Below is a small trained network, with its code and all its weights. Each question gives an input and a class and asks what happens when units are switched off, that is, made to give their printed mean instead of their output.

import numpy as np


def w(rows, s, z=0):
    codes = np.array(rows[::2]) - 128.0
    scale = np.full(codes.shape[1], s)
    scale[-1] = z or s
    return codes * scale


def f(y):
    return y / 2 * (1 + np.tanh(0.7978845608 * (y + 0.044715 * y**3)))


def log_softmax(a):
    a = a - a.max(-1, keepdims=True)
    return a - np.log(np.exp(a).sum(-1, keepdims=True))


def net(x, mask):
    res = np.array(x, float).reshape(1, 4) / 4 @ E
    y = f(res @ A[0][:, :-1].T + A[0][:, -1])
    res = res + np.where(mask, y, B[0][:, -1]) @ B[0][:, :-1]
    return log_softmax(res[-1] @ U[:, :-1].T + U[:, -1])


A, B = {}, {}
E = w([
[177,167,181,253,141,81,230,52,222,34],'x0',
[215,136,87,228,213,142,31,202,159,133],'x1',
[119,77,183,222,81,31,48,101,44,141],'x2',
[93,34,200,99,193,197,68,91,147,51],'x3',
],0.006)
A[0] = w([
[193,231,49,155,63,78,183,178,128,204,86],'neuron 0',
[110,17,200,112,195,202,76,83,164,55,59],'neuron 1',
[100,28,199,104,225,210,67,73,157,32,69],'neuron 2',
[188,160,177,204,125,97,200,58,207,51,4],'neuron 3',
[188,150,173,207,132,97,206,64,200,52,2],'neuron 4',
[26,136,182,50,22,119,243,23,102,121,151],'neuron 5',
[134,53,200,224,65,13,39,75,21,127,105],'neuron 6',
[158,189,88,56,179,233,202,147,222,104,39],'neuron 7',
[255,140,78,217,227,146,55,210,182,135,48],'neuron 8',
],0.0045,0.00075)
B[0] = w([
[140,174,169,162,54,50,197,165,18,32,199],'neuron 0',
[119,188,152,152,48,78,207,159,38,55,213],'neuron 1',
[101,167,147,138,55,82,216,151,23,81,230],'neuron 2',
[128,72,74,35,56,233,48,204,76,213,236],'neuron 3',
[142,91,64,22,50,223,53,211,71,226,234],'neuron 4',
[173,35,1,200,242,89,83,18,98,114,254],'neuron 5',
[2,228,179,161,162,215,156,102,224,243,236],'neuron 6',
[16,221,156,187,166,186,181,79,186,197,227],'neuron 7',
[127,57,14,190,187,99,119,19,72,113,225],'neuron 8',
],0.0055,0.0053)
U = w([
[138,66,93,26,81,197,50,228,91,194,129],'0',
[157,42,50,183,227,83,120,30,116,97,123],'1',
[48,231,186,170,163,167,154,110,228,181,117],'2',
[148,174,170,141,62,60,195,193,59,39,125],'3',
[201,87,194,100,152,82,106,165,230,92,177],'4',
[238,89,228,58,168,35,91,188,254,66,3],'5',
],0.0097,0.011)

Each question gives the input, the list of numbers given to net, and the class t.
The units are the neurons (one row each of A and B). Each row of codes is followed by its name. A weight is (code - 128) times the scale printed after its matrix; where a second scale follows, it is the last column's (A, B and U).
mask holds one flag per neuron, in row order. A switched-off neuron (its flag False) gives its mean, the last column of its row in B, instead of its output. The means were averaged over made-up inputs and are rounded, as every weight is.
A unit's drop is (log p(t) with every unit on - log p(t) with that unit switched off) / (log p(t) with every unit on - log p(t) with every unit switched off).
The circuit of an input: a set's keep is (log p(t) with only the set's units on - log p(t) with every unit switched off) / (log p(t) with every unit on - log p(t) with every unit switched off). Starting from all 9 units, units are removed one at a time, each time the one whose removal leaves the highest keep (on an exact tie, the one counted first), for as long as the keep stays at least 0.8.
circuit, biggest first: the units of the circuit, biggest drop first
most important unit: the unit with the biggest drop
k most important neurons: the k neurons with the biggest drops, biggest first
drop of u: that unit's drop, to one decimal
input [-5,-2,6,-6], class 2: circuit, biggest first	(neuron 6; neuron 4)
input [-5,2,5,-8], class 3: circuit, biggest first	(neuron 0)
input [-7,-1,-1,-8], class 3: circuit, biggest first	(neuron 0; neuron 3)
input [8,8,-2,8], class 0: 4 most important neurons	(neuron 4; neuron 3; neuron 5; neuron 0)
input [1,-2,2,-1], class 4: 3 most important neurons	(neuron 8; neuron 7; neuron 2)
input [7,7,6,4], class 0: circuit, biggest first	(neuron 4; neuron 3)
input [-1,-6,-2,6], class 1: 2 most important neurons	(neuron 5; neuron 0)
input [-1,0,-3,-3], class 4: 3 most important neurons	(neuron 6; neuron 2; neuron 1)
input [5,5,8,-4], class 2: 2 most important neurons	(neuron 6; neuron 5)
input [1,3,0,-2], class 4: 2 most important neurons	(neuron 5; neuron 2)
input [7,-8,-7,-4], class 1: 3 most important neurons	(neuron 5; neuron 6; neuron 7)
input [-1,4,-7,-8], class 3: 2 most important neurons	(neuron 0; neuron 6)
input [0,4,-4,-3], class 1: 2 most important neurons	(neuron 6; neuron 8)
input [5,-4,-4,6], class 3: circuit, biggest first	(neuron 2)
input [6,-4,7,-4], class 2: 2 most important neurons	(neuron 6; neuron 8)
input [-2,-6,-8,-6], class 2: 2 most important neurons	(neuron 7; neuron 8)
input [-1,-1,3,0], class 4: drop of neuron 6	-0.1
input [-1,-7,4,-6], class 1: drop of neuron 5	1.0
input [8,-7,-2,-7], class 0: drop of neuron 3	0.5
input [-2,8,-1,2], class 1: most important unit	neuron 8
